The symbols move the elements like this.
HN ω GQ
HN ζ HP
HN κ ZF
HN λ GD
HN χ GS
HN σ RN
NH ω LM
NH ζ RF
NH κ DQ
NH λ DM
NH χ ZZ
NH σ RC
ZT ω SQ
ZT ζ QG
ZT κ RJ
ZT χ TT
RL ω ZZ
RL ζ GD
RL κ CR
RL λ HP
RL χ LM
RL σ BM
RN ω QF
RN ζ SG
RN κ ML
RN λ DZ
RN χ LB
RN σ HN
SG ω RG
SG ζ RN
SG κ NL
SG λ BM
SG χ QZ
SG σ HP
RF ω TH
RF ζ NH
RF λ RJ
RF χ HT
CR ω QJ
CR ζ FS
CR κ RL
CR λ JF
CR χ ZM
CR σ MQ
QG ω MT
QG ζ ZT
QG κ DM
QG λ DQ
QG χ RP
QG σ FH
FM ω NL
FM ζ MN
FM κ RG
FM λ GJ
FM χ FH
FM σ RP
HL ζ ZS
HL κ LB
HL χ ML
HL σ SQ
DC ζ ZR
DC λ LB
DC χ DZ
DC σ TH
TT ω ZF
TT ζ RP
TT κ GQ
TT λ PC
TT χ ZT
TT σ MN
RP ω JF
RP ζ TT
RP κ HH
RP λ QJ
RP χ QG
RP σ FM
HP ω HH
HP ζ HN
HP κ JF
HP λ RL
HP χ CQ
HP σ SG
HH ω HP
HH ζ GQ
HH κ RP
HH λ ZZ
HH χ DM
HH σ RG
DQ ω ZM
DQ κ NH
DQ λ QG
DQ χ QJ
ZS ω FH
ZS ζ HL
ZS κ QZ
ZS λ SB
ZS χ NL
ZS σ MT
ZZ ω RL
ZZ ζ HT
ZZ κ QJ
ZZ λ HH
ZZ χ NH
ZZ σ HZ
JF ω RP
JF ζ ZF
JF κ HP
JF λ CR
JF χ MT
JF σ NL
NL ω FM
NL ζ ML
NL κ SG
NL λ MQ
NL χ ZS
NL σ JF
ZF ω TT
ZF ζ JF
ZF κ HN
ZF λ FS
ZF χ SQ
ZF σ ML
DM ω CQ
DM ζ RJ
DM κ QG
DM λ NH
DM χ HH
DM σ QD
LB ω DD
LB ζ QZ
LB κ HL
LB λ DC
LB χ RN
LB σ GS
GS ω RJ
GS ζ CQ
GS κ SQ
GS λ TH
GS χ HN
GS σ LB
FH ω ZS
FH κ QD
FH χ FM
FH σ QG
MT ω QG
MT ζ SQ
MT κ CQ
MT λ ZM
MT χ JF
MT σ ZS
GJ ω MQ
GJ κ HZ
GJ λ FM
GJ σ QJ
LM ω NH
LM ζ TH
LM κ ZM
LM λ CQ
LM χ RL
LM σ ZR
QF ω RN
QF ζ RG
QF κ MN
QF λ HF
QF χ DD
QF σ GQ
QJ ω CR
QJ ζ PC
QJ κ ZZ
QJ λ RP
QJ χ DQ
QJ σ GJ
ZP ζ MQ
ZP κ DZ
ZP λ ML
ZP σ FS
DZ ω HF
DZ ζ BM
DZ κ ZP
DZ λ RN
DZ χ DC
DZ σ GD
RG ω SG
RG ζ QF
RG κ FM
RG λ HZ
RG χ QD
RG σ HH
GD ω HT
GD ζ RL
GD κ FS
GD λ HN
GD χ TH
GD σ DZ
ZM ω DQ
ZM ζ PM
ZM κ LM
ZM λ MT
ZM χ CR
ZM σ SB
SQ ω ZT
SQ ζ MT
SQ κ GS
SQ λ PM
SQ χ ZF
SQ σ HL
QZ ω QD
QZ ζ LB
QZ κ ZS
QZ λ ZR
QZ χ SG
QZ σ CQ
MN ω ML
MN ζ FM
MN κ QF
MN σ TT
RC ω ZR
RC λ QD
RC χ HZ
RC σ NH
DD ω LB
DD ζ QD
DD χ QF
DD σ RJ
MQ ω GJ
MQ ζ ZP
MQ κ BM
MQ λ NL
MQ χ SB
MQ σ CR
RJ ω GS
RJ ζ DM
RJ κ ZT
RJ λ RF
RJ χ GQ
RJ σ DD
CQ ω DM
CQ ζ GS
CQ κ MT
CQ λ LM
CQ χ HP
CQ σ QZ
PM ζ ZM
PM κ TH
PM λ SQ
PM χ FS
QD ω QZ
QD ζ DD
QD κ FH
QD λ RC
QD χ RG
QD σ DM
TH ω RF
TH ζ LM
TH κ PM
TH λ GS
TH χ GD
TH σ DC
HF ω DZ
HF ζ HZ
HF λ QF
HF σ HT
BM ω HZ
BM ζ DZ
BM κ MQ
BM λ SG
BM χ ZR
BM σ RL
GQ ω HN
GQ ζ HH
GQ κ TT
GQ λ HT
GQ χ RJ
GQ σ QF
HZ ω BM
HZ ζ HF
HZ κ GJ
HZ λ RG
HZ χ RC
HZ σ ZZ
ZR ω RC
ZR ζ DC
ZR κ SB
ZR λ QZ
ZR χ BM
ZR σ LM
ML ω MN
ML ζ NL
ML κ RN
ML λ ZP
ML χ HL
ML σ ZF
FS ω PC
FS ζ CR
FS κ GD
FS λ ZF
FS χ PM
FS σ ZP
PC ω FS
PC ζ QJ
PC κ HT
PC λ TT
SB κ ZR
SB λ ZS
SB χ MQ
SB σ ZM
HT ω GD
HT ζ ZZ
HT κ PC
HT λ GQ
HT χ RF
HT σ HF

In the rows, 26 stands for zero.

The rows follow the links: the fewer symbols apart two elements are, the more alike their rows tend to be.

Each row is also shifted at random along 3 hidden directions that mean nothing.

Rows in random order:
Each row is one element's numbers.
r1: [30, 22, 25, 26, 26, 26, 28, 24, 27, 28, 26, 29, 22, 29, 28, 27, 27, 22, 27, 28, 24, 28, 28, 25, 26, 28, 25, 27, 23, 26, 26, 23, 26, 24, 31, 26, 27, 27, 22, 30, 26, 28, 27]
r2: [29, 25, 24, 23, 26, 26, 23, 24, 26, 28, 24, 27, 33, 24, 30, 25, 23, 25, 24, 25, 23, 25, 25, 25, 30, 31, 26, 26, 30, 26, 28, 28, 29, 29, 23, 25, 26, 28, 25, 31, 29, 23, 26]
r3: [31, 22, 27, 23, 26, 24, 21, 26, 17, 31, 24, 27, 26, 21, 28, 29, 23, 24, 25, 30, 30, 21, 24, 21, 26, 31, 20, 32, 24, 23, 24, 26, 31, 23, 21, 29, 23, 31, 24, 31, 28, 21, 27]
r4: [28, 24, 25, 26, 22, 30, 29, 29, 22, 28, 25, 33, 26, 24, 29, 26, 27, 24, 24, 29, 26, 23, 25, 26, 24, 31, 24, 27, 28, 24, 29, 26, 26, 21, 27, 28, 27, 28, 22, 31, 29, 25, 28]
r5: [39, 28, 28, 26, 26, 26, 22, 25, 24, 24, 24, 25, 33, 22, 25, 25, 26, 30, 26, 24, 27, 26, 24, 27, 28, 27, 25, 27, 31, 29, 29, 29, 30, 30, 22, 26, 25, 28, 29, 26, 26, 27, 29]
r6: [29, 26, 28, 31, 22, 35, 29, 28, 25, 25, 32, 22, 29, 28, 24, 25, 28, 27, 30, 27, 26, 27, 28, 27, 23, 19, 27, 27, 27, 27, 34, 30, 30, 26, 28, 25, 30, 22, 29, 23, 25, 34, 24]
r7: [28, 26, 28, 28, 24, 26, 25, 24, 29, 23, 28, 17, 27, 31, 25, 23, 22, 26, 29, 26, 28, 30, 29, 23, 27, 17, 30, 25, 23, 28, 31, 26, 28, 32, 31, 23, 30, 22, 30, 24, 23, 29, 22]
r8: [33, 25, 25, 35, 21, 31, 34, 25, 34, 20, 32, 19, 26, 32, 24, 24, 27, 27, 30, 23, 24, 32, 29, 31, 27, 21, 33, 20, 30, 32, 31, 30, 23, 28, 31, 24, 30, 20, 32, 18, 26, 31, 27]
r9: [24, 29, 27, 29, 25, 21, 33, 33, 28, 18, 25, 28, 26, 24, 26, 27, 28, 27, 25, 29, 27, 24, 30, 25, 28, 24, 28, 25, 31, 28, 28, 25, 23, 26, 28, 27, 27, 24, 30, 27, 24, 26, 26]
r10: [29, 24, 29, 24, 27, 27, 23, 28, 22, 27, 25, 29, 23, 28, 29, 25, 31, 26, 28, 28, 27, 25, 30, 24, 24, 27, 24, 29, 23, 25, 25, 23, 29, 26, 30, 26, 26, 30, 20, 31, 24, 28, 28]
r11: [23, 27, 26, 28, 26, 31, 27, 26, 24, 30, 26, 27, 25, 22, 25, 29, 27, 27, 25, 25, 27, 28, 22, 27, 24, 28, 20, 30, 26, 23, 28, 32, 24, 21, 27, 30, 26, 31, 26, 28, 33, 25, 27]
r12: [24, 29, 27, 29, 24, 25, 30, 29, 27, 20, 27, 26, 33, 28, 27, 23, 27, 27, 27, 28, 27, 24, 30, 26, 28, 25, 32, 23, 30, 28, 29, 27, 27, 27, 22, 26, 28, 22, 30, 23, 23, 27, 25]
r13: [21, 30, 27, 28, 30, 29, 27, 27, 29, 27, 24, 28, 24, 26, 25, 29, 28, 30, 25, 22, 26, 30, 23, 30, 26, 28, 24, 27, 29, 26, 24, 30, 22, 29, 30, 27, 25, 29, 28, 25, 30, 27, 27]
r14: [24, 27, 28, 27, 26, 17, 28, 27, 32, 23, 25, 24, 22, 29, 28, 27, 26, 25, 27, 27, 27, 29, 30, 23, 30, 23, 30, 24, 25, 28, 26, 22, 23, 29, 31, 27, 28, 23, 27, 28, 22, 28, 25]
r15: [26, 29, 28, 25, 28, 27, 28, 31, 21, 25, 23, 39, 27, 25, 31, 27, 34, 25, 25, 31, 26, 19, 30, 28, 26, 34, 27, 28, 28, 27, 22, 21, 26, 22, 24, 27, 23, 29, 19, 29, 22, 27, 31]
r16: [20, 26, 26, 28, 25, 23, 27, 25, 30, 24, 27, 19, 20, 31, 24, 26, 24, 25, 28, 26, 28, 31, 26, 23, 26, 19, 25, 27, 23, 26, 28, 27, 25, 31, 35, 24, 31, 26, 29, 28, 24, 28, 22]
r17: [30, 25, 29, 27, 30, 24, 28, 26, 28, 27, 26, 29, 21, 30, 28, 28, 30, 27, 26, 28, 25, 27, 29, 27, 29, 28, 28, 25, 25, 28, 24, 21, 24, 27, 29, 26, 26, 24, 23, 26, 24, 29, 30]
r18: [41, 26, 25, 25, 25, 28, 23, 24, 25, 24, 23, 28, 32, 23, 26, 25, 26, 27, 24, 27, 25, 22, 26, 27, 29, 32, 29, 26, 30, 29, 27, 28, 31, 27, 21, 27, 24, 27, 26, 29, 26, 22, 30]
r19: [31, 27, 27, 26, 27, 22, 21, 24, 26, 26, 25, 23, 30, 26, 26, 24, 25, 28, 30, 27, 28, 29, 27, 25, 29, 24, 27, 26, 26, 26, 26, 24, 30, 30, 23, 26, 23, 26, 28, 25, 25, 26, 27]
r20: [26, 28, 29, 27, 29, 20, 27, 26, 30, 24, 25, 23, 22, 28, 25, 28, 26, 28, 28, 26, 30, 30, 26, 25, 28, 20, 27, 27, 24, 27, 24, 25, 24, 30, 31, 27, 26, 25, 29, 26, 25, 28, 26]
r21: [17, 27, 29, 23, 30, 26, 24, 31, 21, 28, 29, 34, 23, 28, 29, 27, 30, 25, 27, 29, 29, 21, 32, 23, 24, 28, 27, 31, 21, 23, 21, 21, 30, 25, 28, 26, 26, 28, 20, 30, 19, 27, 25]
r22: [25, 27, 28, 27, 29, 30, 23, 27, 24, 28, 30, 27, 28, 28, 24, 26, 27, 28, 27, 27, 29, 24, 26, 29, 28, 27, 30, 25, 24, 27, 23, 23, 29, 24, 22, 26, 24, 26, 26, 22, 24, 28, 26]
r23: [21, 29, 27, 27, 29, 21, 25, 29, 26, 26, 27, 24, 23, 25, 26, 29, 26, 27, 27, 28, 31, 25, 25, 26, 25, 26, 25, 30, 23, 26, 22, 26, 27, 27, 24, 29, 25, 27, 29, 27, 26, 25, 27]
r24: [21, 22, 22, 24, 26, 21, 26, 16, 33, 36, 25, 20, 22, 25, 25, 31, 16, 23, 24, 23, 25, 33, 18, 25, 29, 28, 20, 29, 24, 24, 26, 32, 20, 26, 26, 27, 27, 30, 33, 26, 40, 19, 25]
r25: [26, 23, 25, 29, 24, 30, 29, 20, 33, 29, 31, 20, 25, 33, 25, 25, 23, 26, 29, 23, 24, 31, 29, 30, 27, 23, 32, 22, 23, 27, 31, 28, 24, 27, 30, 24, 30, 23, 28, 22, 27, 29, 23]
r26: [21, 29, 26, 23, 28, 27, 22, 29, 26, 25, 24, 27, 31, 27, 28, 21, 26, 26, 27, 25, 26, 25, 29, 23, 28, 27, 29, 29, 28, 25, 27, 27, 31, 31, 26, 24, 27, 27, 22, 32, 20, 26, 23]
r27: [31, 24, 25, 22, 29, 35, 20, 25, 21, 32, 25, 27, 31, 23, 27, 24, 29, 27, 26, 24, 23, 27, 25, 30, 26, 31, 25, 28, 27, 26, 28, 30, 31, 26, 24, 26, 26, 30, 22, 28, 29, 25, 28]
r28: [24, 25, 23, 24, 27, 32, 25, 23, 23, 33, 27, 30, 33, 25, 28, 27, 24, 25, 24, 25, 23, 23, 25, 31, 27, 33, 27, 26, 26, 24, 29, 29, 27, 22, 20, 27, 27, 28, 24, 26, 32, 24, 27]
r29: [38, 24, 25, 25, 24, 25, 22, 23, 23, 31, 22, 22, 27, 17, 26, 28, 22, 27, 23, 28, 25, 28, 18, 25, 25, 31, 14, 32, 29, 25, 27, 34, 27, 26, 24, 28, 25, 32, 30, 33, 35, 21, 30]
r30: [28, 27, 26, 30, 25, 31, 31, 27, 28, 24, 30, 28, 30, 26, 26, 25, 28, 28, 27, 27, 24, 27, 30, 32, 28, 27, 31, 22, 29, 29, 30, 26, 25, 25, 24, 24, 25, 22, 27, 23, 26, 29, 28]
r31: [22, 26, 27, 24, 30, 25, 27, 28, 25, 29, 27, 34, 22, 26, 29, 30, 27, 24, 25, 30, 27, 21, 27, 29, 27, 32, 27, 27, 23, 25, 20, 21, 27, 22, 23, 28, 23, 27, 23, 26, 25, 25, 28]
r32: [22, 28, 24, 29, 23, 27, 28, 27, 27, 25, 29, 19, 30, 25, 23, 24, 22, 26, 28, 24, 27, 28, 26, 26, 27, 21, 28, 24, 29, 25, 31, 32, 28, 28, 26, 27, 29, 25, 32, 25, 27, 28, 21]
r33: [25, 28, 26, 25, 26, 21, 29, 29, 28, 24, 23, 30, 26, 25, 28, 25, 28, 27, 24, 25, 25, 25, 24, 25, 29, 29, 25, 26, 30, 28, 23, 27, 24, 29, 28, 26, 25, 27, 27, 31, 26, 24, 27]
r34: [33, 23, 23, 27, 23, 33, 26, 19, 29, 34, 28, 23, 31, 24, 25, 27, 21, 25, 25, 21, 22, 29, 20, 32, 26, 31, 24, 25, 29, 27, 30, 33, 24, 26, 25, 27, 27, 28, 28, 25, 37, 24, 28]
r35: [30, 27, 29, 25, 31, 27, 24, 25, 23, 29, 23, 31, 23, 27, 28, 29, 33, 29, 27, 30, 27, 27, 26, 27, 24, 29, 24, 31, 22, 26, 21, 20, 27, 25, 27, 27, 24, 30, 22, 28, 25, 28, 31]
r36: [26, 30, 28, 26, 30, 31, 25, 32, 21, 24, 26, 33, 31, 25, 28, 26, 31, 28, 27, 27, 27, 24, 30, 28, 25, 28, 29, 26, 29, 28, 25, 26, 29, 26, 24, 28, 26, 26, 23, 26, 22, 29, 28]
r37: [16, 26, 26, 31, 25, 30, 27, 26, 29, 27, 34, 21, 25, 33, 24, 25, 23, 26, 31, 25, 27, 30, 29, 28, 24, 20, 31, 25, 22, 26, 28, 28, 27, 28, 29, 25, 28, 24, 29, 21, 26, 31, 20]
r38: [29, 25, 28, 24, 25, 24, 28, 32, 25, 21, 22, 32, 26, 25, 33, 23, 31, 24, 24, 30, 25, 22, 31, 19, 28, 27, 27, 26, 29, 28, 27, 24, 30, 28, 32, 23, 28, 28, 19, 34, 20, 25, 27]
r39: [33, 26, 27, 29, 25, 29, 32, 29, 28, 23, 26, 29, 24, 28, 29, 26, 32, 27, 25, 27, 23, 26, 28, 29, 27, 28, 26, 25, 29, 29, 26, 25, 25, 26, 31, 26, 26, 26, 25, 27, 25, 28, 30]
r40: [24, 29, 29, 28, 29, 30, 28, 30, 24, 25, 24, 32, 26, 23, 27, 29, 32, 29, 25, 28, 28, 26, 26, 29, 24, 28, 24, 29, 29, 25, 27, 26, 24, 23, 26, 29, 26, 30, 26, 26, 28, 29, 30]
r41: [33, 25, 27, 25, 26, 31, 24, 28, 22, 28, 24, 31, 25, 23, 29, 27, 30, 27, 26, 27, 26, 25, 24, 26, 23, 30, 20, 30, 29, 26, 27, 27, 29, 26, 30, 26, 25, 31, 21, 33, 28, 28, 29]
r42: [34, 28, 29, 25, 25, 23, 25, 30, 22, 25, 22, 28, 28, 18, 26, 29, 28, 29, 24, 30, 31, 22, 22, 24, 26, 29, 21, 30, 30, 25, 24, 28, 26, 25, 21, 29, 24, 31, 28, 30, 28, 24, 30]
r43: [19, 28, 28, 33, 27, 27, 28, 26, 31, 27, 33, 25, 20, 29, 24, 29, 25, 29, 29, 25, 29, 29, 25, 30, 24, 22, 27, 28, 22, 27, 24, 26, 22, 23, 28, 28, 26, 25, 33, 20, 28, 30, 26]
r44: [25, 26, 25, 23, 26, 25, 23, 27, 22, 31, 23, 26, 28, 19, 28, 28, 24, 27, 25, 27, 28, 25, 21, 24, 26, 30, 19, 32, 28, 24, 27, 30, 26, 25, 22, 30, 25, 32, 26, 33, 32, 22, 27]
r45: [32, 25, 27, 23, 28, 24, 20, 25, 22, 28, 26, 25, 30, 23, 25, 29, 22, 27, 27, 28, 30, 23, 24, 26, 27, 29, 25, 29, 24, 25, 24, 26, 31, 24, 15, 27, 23, 28, 30, 24, 27, 24, 27]
r46: [36, 25, 26, 24, 29, 28, 23, 23, 25, 31, 25, 29, 29, 27, 28, 29, 26, 26, 26, 28, 25, 26, 27, 30, 29, 32, 28, 26, 23, 28, 24, 22, 29, 25, 22, 26, 24, 27, 23, 24, 28, 26, 30]
r47: [35, 22, 27, 26, 24, 29, 27, 29, 20, 30, 29, 33, 23, 25, 28, 26, 28, 22, 28, 32, 27, 19, 31, 25, 23, 29, 26, 28, 21, 27, 25, 21, 31, 19, 26, 27, 27, 27, 20, 29, 23, 27, 29]
r48: [21, 30, 29, 23, 32, 31, 26, 31, 25, 23, 25, 36, 30, 29, 28, 22, 35, 32, 27, 25, 25, 25, 34, 28, 27, 29, 32, 25, 27, 29, 22, 23, 31, 30, 28, 23, 26, 27, 20, 28, 17, 30, 26]
r49: [24, 25, 23, 26, 23, 25, 30, 28, 25, 26, 26, 27, 26, 22, 28, 26, 22, 23, 23, 27, 25, 24, 23, 24, 26, 27, 23, 27, 30, 26, 27, 28, 25, 25, 25, 27, 27, 28, 27, 28, 30, 22, 24]
r50: [34, 29, 28, 25, 27, 22, 25, 30, 26, 23, 21, 27, 26, 22, 27, 27, 28, 29, 25, 27, 28, 27, 23, 24, 25, 26, 22, 29, 29, 29, 26, 28, 26, 27, 26, 27, 26, 29, 29, 29, 26, 27, 29]
r51: [42, 29, 26, 28, 22, 27, 26, 27, 22, 24, 26, 21, 33, 19, 25, 26, 25, 28, 27, 28, 30, 25, 24, 27, 26, 24, 24, 26, 31, 28, 30, 30, 30, 25, 19, 28, 25, 26, 31, 24, 27, 25, 29]
r52: [27, 23, 26, 27, 23, 30, 33, 30, 28, 24, 28, 29, 23, 30, 29, 23, 30, 26, 25, 27, 23, 25, 31, 25, 24, 26, 26, 24, 29, 28, 28, 26, 26, 27, 35, 25, 28, 25, 22, 29, 22, 29, 27]
r53: [30, 24, 25, 27, 27, 29, 24, 23, 26, 31, 30, 28, 28, 26, 26, 30, 24, 27, 27, 26, 26, 25, 25, 31, 25, 30, 27, 26, 24, 26, 24, 24, 26, 23, 18, 27, 24, 25, 27, 23, 30, 23, 28]
r54: [37, 27, 26, 25, 28, 29, 21, 23, 24, 31, 25, 25, 28, 27, 24, 29, 29, 29, 28, 26, 27, 30, 25, 31, 27, 30, 24, 29, 24, 27, 25, 24, 29, 26, 20, 27, 25, 26, 26, 25, 29, 29, 29]
r55: [30, 25, 24, 27, 27, 31, 21, 20, 27, 32, 28, 21, 28, 30, 24, 27, 23, 24, 30, 24, 25, 31, 24, 29, 25, 27, 25, 28, 22, 23, 27, 28, 28, 26, 25, 25, 27, 28, 26, 25, 31, 26, 25]
r56: [31, 24, 25, 27, 24, 20, 26, 23, 28, 30, 27, 24, 23, 22, 28, 31, 22, 25, 26, 31, 28, 23, 22, 28, 27, 28, 21, 29, 24, 26, 23, 26, 23, 23, 20, 28, 24, 28, 33, 26, 32, 22, 27]
r57: [29, 26, 24, 24, 27, 23, 24, 21, 29, 30, 25, 24, 30, 28, 26, 27, 22, 26, 26, 26, 25, 28, 25, 27, 30, 30, 29, 27, 24, 26, 25, 26, 26, 27, 21, 26, 23, 26, 28, 24, 30, 22, 26]

Some elements, each with its row:
HH r40
GD r54
QD r44
RP r15
RL r35
ZR r16
BM r20
DM r11
ZZ r43
CR r17
JF r39
LM r10
HZ r23
FM r9
HN r48
HF r45
MQ r14
ZP r57
RC r3

Row, symbols taken left to right, then the row they reach:
r38 κ ζ σ: r27
r30 ζ χ σ: r49
r18 κ ζ ζ: r5
r53 λ σ: r12
r26 χ ω σ: r36
r50 ζ λ: r19
r46 κ ω: r22
r41 λ κ: r1
r42 κ ω: r33

